Here is a tiny trained network, its code and every weight. The questions are about switching its units off for an input and a class, where a switched-off unit gives its printed mean instead of its output.

import numpy as np


def w(rows, s, z=0):
    codes = np.array(rows[::2]) - 128.0
    scale = np.full(codes.shape[1], s)
    scale[-1] = z or s
    return codes * scale


def f(y):
    return np.maximum(y, 0)


def log_softmax(a):
    a = a - a.max(-1, keepdims=True)
    return a - np.log(np.exp(a).sum(-1, keepdims=True))


def net(x, mask):
    res = np.array(x, float).reshape(1, 6) / 4 @ E
    y = f(res @ A[0][:, :-1].T + A[0][:, -1])
    res = res + np.where(mask, y, B[0][:, -1]) @ B[0][:, :-1]
    return log_softmax(res[-1] @ U[:, :-1].T + U[:, -1])


A, B = {}, {}
E = w([
[114,55,119,179,161,127,136,30,57],'x0',
[107,71,78,136,42,124,114,99,183],'x1',
[235,136,101,26,119,162,135,88,142],'x2',
[76,152,222,104,104,216,80,149,131],'x3',
[112,55,168,87,148,95,166,166,111],'x4',
[183,139,141,152,10,153,178,160,103],'x5',
],0.012)
A[0] = w([
[126,79,171,138,182,92,126,47,60,112],'N0',
[81,96,104,217,86,147,118,73,112,216],'N1',
[127,43,166,135,134,166,132,91,93,162],'N2',
[75,180,194,164,184,124,114,125,48,226],'N3',
[115,197,185,143,189,183,115,153,104,161],'N4',
[194,115,54,114,155,181,138,77,131,253],'N5',
[231,192,141,54,136,145,201,139,123,168],'N6',
[102,167,148,147,102,204,55,160,116,187],'N7',
[93,122,128,174,167,35,129,251,104,150],'N8',
[98,82,93,12,123,158,30,129,217,151],'N9',
[100,56,156,140,179,104,172,109,1,143],'N10',
[219,129,157,142,54,143,145,136,111,223],'N11',
[156,172,158,5,134,143,168,194,146,143],'N12',
[151,150,50,155,106,102,61,31,195,192],'N13',
[137,143,78,123,168,118,108,87,188,114],'N14',
],0.0097,0.004)
B[0] = w([
[46,74,96,135,241,147,133,69,45,226],'N0',
[165,97,50,174,76,172,182,141,43,221],'N1',
[66,75,106,112,122,117,170,44,112,199],'N2',
[191,153,213,157,185,164,168,132,52,246],'N3',
[169,230,185,121,133,160,134,115,117,223],'N4',
[90,177,51,80,140,96,85,152,103,227],'N5',
[162,186,67,2,177,147,168,132,201,246],'N6',
[159,146,215,128,45,206,116,96,163,219],'N7',
[177,88,168,209,170,57,178,239,134,235],'N8',
[62,92,197,107,94,27,72,109,156,241],'N9',
[114,92,131,72,214,116,236,92,54,243],'N10',
[197,111,62,141,115,196,189,82,156,232],'N11',
[89,184,137,46,149,135,146,134,212,248],'N12',
[85,167,50,212,114,126,46,102,118,224],'N13',
[84,165,114,177,170,47,46,175,109,180],'N14',
],0.0069,0.013)
U = w([
[157,170,54,68,159,138,165,118,208,120],'0',
[144,210,218,156,154,191,126,105,92,69],'1',
[93,90,121,119,198,139,171,66,61,116],'2',
[124,56,76,153,1,183,169,97,145,214],'3',
[62,144,250,104,158,159,98,117,240,137],'4',
[70,125,124,138,156,67,52,90,183,65],'5',
[117,177,73,205,157,145,49,89,137,73],'6',
[129,107,155,198,185,69,197,214,156,255],'7',
],0.0095,0.0021)

Each question gives the input, the list of numbers given to net, and the class t.
The units are the neurons (one row each of A and B). Each row of codes is followed by its name. A weight is (code - 128) times the scale printed after its matrix; where a second scale follows, it is the last column's (A, B and U).
mask holds one flag per neuron, in row order. A switched-off neuron (its flag False) gives its mean, the last column of its row in B, instead of its output. The means were averaged over made-up inputs and are rounded, as every weight is.
A unit's drop is (log p(t) with every unit on - log p(t) with that unit switched off) / (log p(t) with every unit on - log p(t) with every unit switched off).
The circuit of an input: a set's keep is (log p(t) with only the set's units on - log p(t) with every unit switched off) / (log p(t) with every unit on - log p(t) with every unit switched off). Starting from the 12 units with the biggest drops (on a tie, the unit counted first), units are removed one at a time, each time the one whose removal leaves the highest keep (on an exact tie, the one counted first), for as long as the keep stays at least 0.8.
units of the circuit, in order: the units of the circuit, biggest drop first
unit that matters most: the unit with the biggest drop
top k neurons: the k neurons with the biggest drops, biggest first
drop of u: that unit's drop, to one decimal
input [7,6,7,3,-3,-7], class 5: unit that matters most -> N9
input [-5,3,3,-7,8,-6], class 5: units of the circuit, in order -> (N9, N14)
input [-3,-2,2,5,5,4], class 4: top 2 neurons -> (N1, N5)
input [0,0,3,-4,-2,-2], class 6: units of the circuit, in order -> (N13, N10)
input [-8,-1,2,1,-2,0], class 4: top 2 neurons -> (N9, N1)
input [2,-3,-1,-6,-5,-5], class 6: top 2 neurons -> (N13, N14)
input [1,4,-5,-4,2,5], class 3: top 2 neurons -> (N1, N3)
input [-5,-3,3,-6,2,-8], class 5: top 3 neurons -> (N14, N9, N11)
input [-5,-4,-1,3,1,2], class 4: top 3 neurons -> (N12, N1, N10)
input [4,2,8,5,-6,0], class 6: top 3 neurons -> (N13, N10, N12)
input [-2,-5,3,6,7,8], class 0: top 2 neurons -> (N6, N11)
input [-2,6,-8,-5,-6,2], class 3: drop of N1 -> 1.8
input [0,-8,5,5,-8,4], class 0: drop of N7 -> -0.1
input [2,0,-8,3,-8,-7], class 1: units of the circuit, in order -> (N3)
input [-7,-6,-6,-5,-7,-7], class 7: drop of N8 -> 2.6
input [1,8,1,-8,5,-2], class 5: drop of N11 -> 0.1
